Below are the code and all the weights of a small trained network. Each question names an input and a class and asks about switching units off, where a switched-off unit gives its printed mean instead of its output.

import numpy as np


def w(rows, s, z=0):
    codes = np.array(rows[::2]) - 128.0
    scale = np.full(codes.shape[1], s)
    scale[-1] = z or s
    return codes * scale


def f(y):
    return y / 2 * (1 + np.tanh(0.7978845608 * (y + 0.044715 * y**3)))


def log_softmax(a):
    a = a - a.max(-1, keepdims=True)
    return a - np.log(np.exp(a).sum(-1, keepdims=True))


def net(x, mask):
    res = np.array(x, float).reshape(1, 6) / 4 @ E
    y = f(res @ A[0][:, :-1].T + A[0][:, -1])
    res = res + np.where(mask, y, B[0][:, -1]) @ B[0][:, :-1]
    return log_softmax(res[-1] @ U[:, :-1].T + U[:, -1])


A, B = {}, {}
E = w([
[25,186,91,147,64,126,160,73,119],'x0',
[169,50,159,152,1,100,93,110,147],'x1',
[158,184,128,65,84,145,160,190,70],'x2',
[195,173,27,161,124,102,95,134,177],'x3',
[130,132,131,132,127,129,133,124,128],'x4',
[141,20,31,108,132,156,204,89,80],'x5',
],0.0068)
A[0] = w([
[145,225,253,177,103,104,65,126,186,42],'n0',
[254,73,198,103,172,111,108,154,129,60],'n1',
[187,119,180,160,14,128,122,120,133,101],'n2',
[85,86,247,114,134,141,165,116,88,31],'n3',
[124,61,131,121,63,115,86,112,145,45],'n4',
[181,178,129,88,63,136,158,173,97,79],'n5',
[152,110,140,132,66,112,120,118,135,38],'n6',
[218,186,35,167,107,114,92,116,167,29],'n7',
[42,176,111,144,24,109,158,74,126,50],'n8',
[88,77,135,208,188,104,71,66,207,42],'n9',
[116,181,123,127,226,136,156,119,115,1],'n10',
[149,56,79,135,123,131,195,99,105,64],'n11',
],0.014,0.0095)
B[0] = w([
[153,48,56,79,121,143,160,109,98,254],'n0',
[139,161,78,194,108,201,76,125,149,251],'n1',
[95,179,122,112,196,49,107,145,111,243],'n2',
[59,71,187,144,104,135,174,128,183,198],'n3',
[108,149,105,123,178,101,189,112,123,185],'n4',
[147,172,205,93,94,144,140,155,94,194],'n5',
[149,152,112,152,176,191,252,113,146,150],'n6',
[36,64,185,151,117,138,162,111,169,215],'n7',
[162,132,91,194,124,210,67,149,158,216],'n8',
[146,212,195,91,89,139,121,173,95,205],'n9',
[108,159,65,161,203,120,184,149,120,169],'n10',
[149,65,73,60,112,132,128,131,95,214],'n11',
],0.023,0.0082)
U = w([
[145,87,86,73,107,167,109,141,103,89],'0',
[143,142,99,160,118,192,69,153,151,96],'1',
[122,159,105,122,177,135,132,146,126,128],'2',
[91,91,157,123,101,147,112,129,169,125],'3',
[138,132,124,110,116,145,90,136,129,251],'4',
[146,161,157,86,92,167,102,163,105,148],'5',
[166,110,136,120,115,93,43,102,142,122],'6',
[245,107,186,146,147,75,105,40,170,94],'7',
],0.012,0.023)

Each question gives the input, the list of numbers given to net, and the class t.
The units are the neurons (one row each of A and B). Each row of codes is followed by its name. A weight is (code - 128) times the scale printed after its matrix; where a second scale follows, it is the last column's (A, B and U).
mask holds one flag per neuron, in row order. A switched-off neuron (its flag False) gives its mean, the last column of its row in B, instead of its output. The means were averaged over made-up inputs and are rounded, as every weight is.
A unit's drop is (log p(t) with every unit on - log p(t) with that unit switched off) / (log p(t) with every unit on - log p(t) with every unit switched off).
The circuit of an input: a set's keep is (log p(t) with only the set's units on - log p(t) with every unit switched off) / (log p(t) with every unit on - log p(t) with every unit switched off). Starting from all 12 units, units are removed one at a time, each time the one whose removal leaves the highest keep (on an exact tie, the one counted first), for as long as the keep stays at least 0.8.
circuit, biggest first: the units of the circuit, biggest drop first
most important unit: the unit with the biggest drop
top k neurons: the k neurons with the biggest drops, biggest first
drop when u is switched off: that unit's drop, to one decimal
input [7,-1,-5,7,-7,2], class 1: top neuron -> n8
input [2,7,8,3,3,6], class 5: top 2 neurons -> n5, n0
input [-1,8,5,-7,-4,5], class 2: top 2 neurons -> n2, n4
input [2,-5,4,2,-4,-6], class 0: top 2 neurons -> n0, n2
input [0,4,-7,-1,-4,7], class 0: top 2 neurons -> n11, n5
input [-2,8,-1,8,6,6], class 2: top 4 neurons -> n2, n4, n6, n3
input [1,7,-3,-5,3,0], class 2: top 2 neurons -> n2, n4
input [1,-6,-3,7,5,-7], class 0: top 2 neurons -> n0, n2
input [7,3,-8,-4,4,-1], class 5: top 2 neurons -> n9, n1
input [6,-6,-6,-6,-6,-5], class 1: top 4 neurons -> n8, n2, n7, n10
input [4,6,-5,-4,-1,2], class 2: top 3 neurons -> n4, n2, n1
input [-2,-5,-3,-5,2,-5], class 0: top 3 neurons -> n0, n7, n2
input [7,-5,0,1,-7,4], class 1: top 2 neurons -> n8, n0
input [-3,2,-6,2,3,3], class 5: circuit, biggest first -> n9
input [3,7,6,-3,6,-3], class 2: top 2 neurons -> n2, n6
input [-2,5,4,-2,4,4], class 2: circuit, biggest first -> n2, n4
input [-4,-3,5,8,1,-7], class 3: drop when n11 is switched off -> 0.3
input [-1,4,-2,6,-5,-7], class 0: drop when n6 is switched off -> 0.0
input [-7,2,-7,-8,8,3], class 3: drop when n3 is switched off -> 5.3
input [1,2,7,1,2,-1], class 5: most important unit -> n5
input [-4,-3,-7,-3,-1,-4], class 5: drop when n9 is switched off -> 1.2
